Below is a small trained network, with its code and all its weights. Each question gives an input and a class and asks what happens when units are switched off, that is, made to give their printed mean instead of their output.

import numpy as np


def w(rows, s, z=0):
    codes = np.array(rows[::2]) - 128.0
    scale = np.full(codes.shape[1], s)
    scale[-1] = z or s
    return codes * scale


def f(y):
    return y / 2 * (1 + np.tanh(0.7978845608 * (y + 0.044715 * y**3)))


def log_softmax(a):
    a = a - a.max(-1, keepdims=True)
    return a - np.log(np.exp(a).sum(-1, keepdims=True))


def net(x, mask):
    res = np.array(x, float).reshape(1, 4) / 4 @ E
    y = f(res @ A[0][:, :-1].T + A[0][:, -1])
    res = res + np.where(mask, y, B[0][:, -1]) @ B[0][:, :-1]
    return log_softmax(res[-1] @ U[:, :-1].T + U[:, -1])


A, B = {}, {}
E = w([
[104,246,116,141,133,165,109,124],'x0',
[166,158,89,96,115,146,177,193],'x1',
[84,129,82,139,179,125,170,45],'x2',
[104,138,92,239,146,120,45,105],'x3',
],0.012)
A[0] = w([
[139,109,157,113,132,119,68,151,215],'n0',
[130,139,86,104,131,140,200,105,252],'n1',
[142,181,149,101,141,147,155,138,207],'n2',
[153,56,126,67,128,130,211,166,176],'n3',
[102,115,97,150,143,140,173,106,59],'n4',
[135,130,110,131,112,152,161,75,228],'n5',
[111,90,97,150,138,122,139,5,211],'n6',
[121,135,106,194,144,137,108,124,197],'n7',
[120,206,77,106,140,134,174,88,151],'n8',
[123,244,82,170,131,145,115,178,138],'n9',
[156,130,96,148,123,137,135,191,115],'n10',
[150,37,136,163,111,118,84,198,159],'n11',
[133,145,178,118,105,126,107,132,48],'n12',
],0.015,0.003)
B[0] = w([
[153,221,144,117,175,139,111,125,174],'n0',
[108,140,78,138,229,84,120,139,196],'n1',
[99,157,145,99,135,116,74,143,181],'n2',
[250,89,83,124,52,141,105,163,250],'n3',
[61,134,123,130,143,117,140,161,156],'n4',
[130,151,113,90,208,112,145,145,163],'n5',
[73,77,199,113,223,124,100,122,225],'n6',
[165,115,112,62,130,105,126,159,193],'n7',
[90,145,103,187,181,131,160,97,200],'n8',
[189,177,87,177,117,144,170,113,230],'n9',
[166,108,87,131,103,89,88,116,173],'n10',
[196,120,48,153,181,125,174,126,216],'n11',
[65,180,142,113,107,116,136,95,146],'n12',
],0.017,0.016)
U = w([
[92,181,217,79,47,185,103,106,69],'0',
[110,57,254,100,132,169,125,74,17],'1',
[160,192,89,212,149,159,204,87,226],'2',
[65,89,123,143,72,138,168,127,3],'3',
[11,125,180,78,213,55,108,115,164],'4',
[193,91,85,63,92,79,88,199,136],'5',
],0.0084,0.0041)

Each question gives the input, the list of numbers given to net, and the class t.
The units are the neurons (one row each of A and B). Each row of codes is followed by its name. A weight is (code - 128) times the scale printed after its matrix; where a second scale follows, it is the last column's (A, B and U).
mask holds one flag per neuron, in row order. A switched-off neuron (its flag False) gives its mean, the last column of its row in B, instead of its output. The means were averaged over made-up inputs and are rounded, as every weight is.
A unit's drop is (log p(t) with every unit on - log p(t) with that unit switched off) / (log p(t) with every unit on - log p(t) with every unit switched off).
The circuit of an input: a set's keep is (log p(t) with only the set's units on - log p(t) with every unit switched off) / (log p(t) with every unit on - log p(t) with every unit switched off). Starting from the 12 units with the biggest drops (on a tie, the unit counted first), units are removed one at a time, each time the one whose removal leaves the highest keep (on an exact tie, the one counted first), for as long as the keep stays at least 0.8.
circuit, biggest first: the units of the circuit, biggest drop first
k most important neurons: the k neurons with the biggest drops, biggest first
drop when u is switched off: that unit's drop, to one decimal
input [-7,-8,-5,1], class 2: circuit, biggest first	n11
input [2,3,-8,-1], class 2: 2 most important neurons	n7, n9
input [-6,-5,-4,4], class 2: 2 most important neurons	n11, n3
input [-3,-1,0,5], class 4: 3 most important neurons	n3, n9, n6
input [-2,5,6,-5], class 5: 2 most important neurons	n3, n9
input [3,-1,-2,-3], class 0: 2 most important neurons	n11, n6
input [-5,-5,-2,0], class 2: 2 most important neurons	n11, n7
input [-5,-1,-4,1], class 2: 3 most important neurons	n11, n7, n0
input [-8,1,-5,6], class 2: 2 most important neurons	n11, n3
input [-8,-3,-3,7], class 2: 2 most important neurons	n11, n3
input [-2,-7,-2,1], class 4: 2 most important neurons	n3, n9
input [-2,0,5,-5], class 5: drop when n3 is switched off	8.5
input [4,-8,-4,-2], class 0: drop when n1 is switched off	0.2
input [4,-4,7,7], class 4: circuit, biggest first	n6
input [5,7,-8,2], class 2: drop when n9 is switched off	1.5
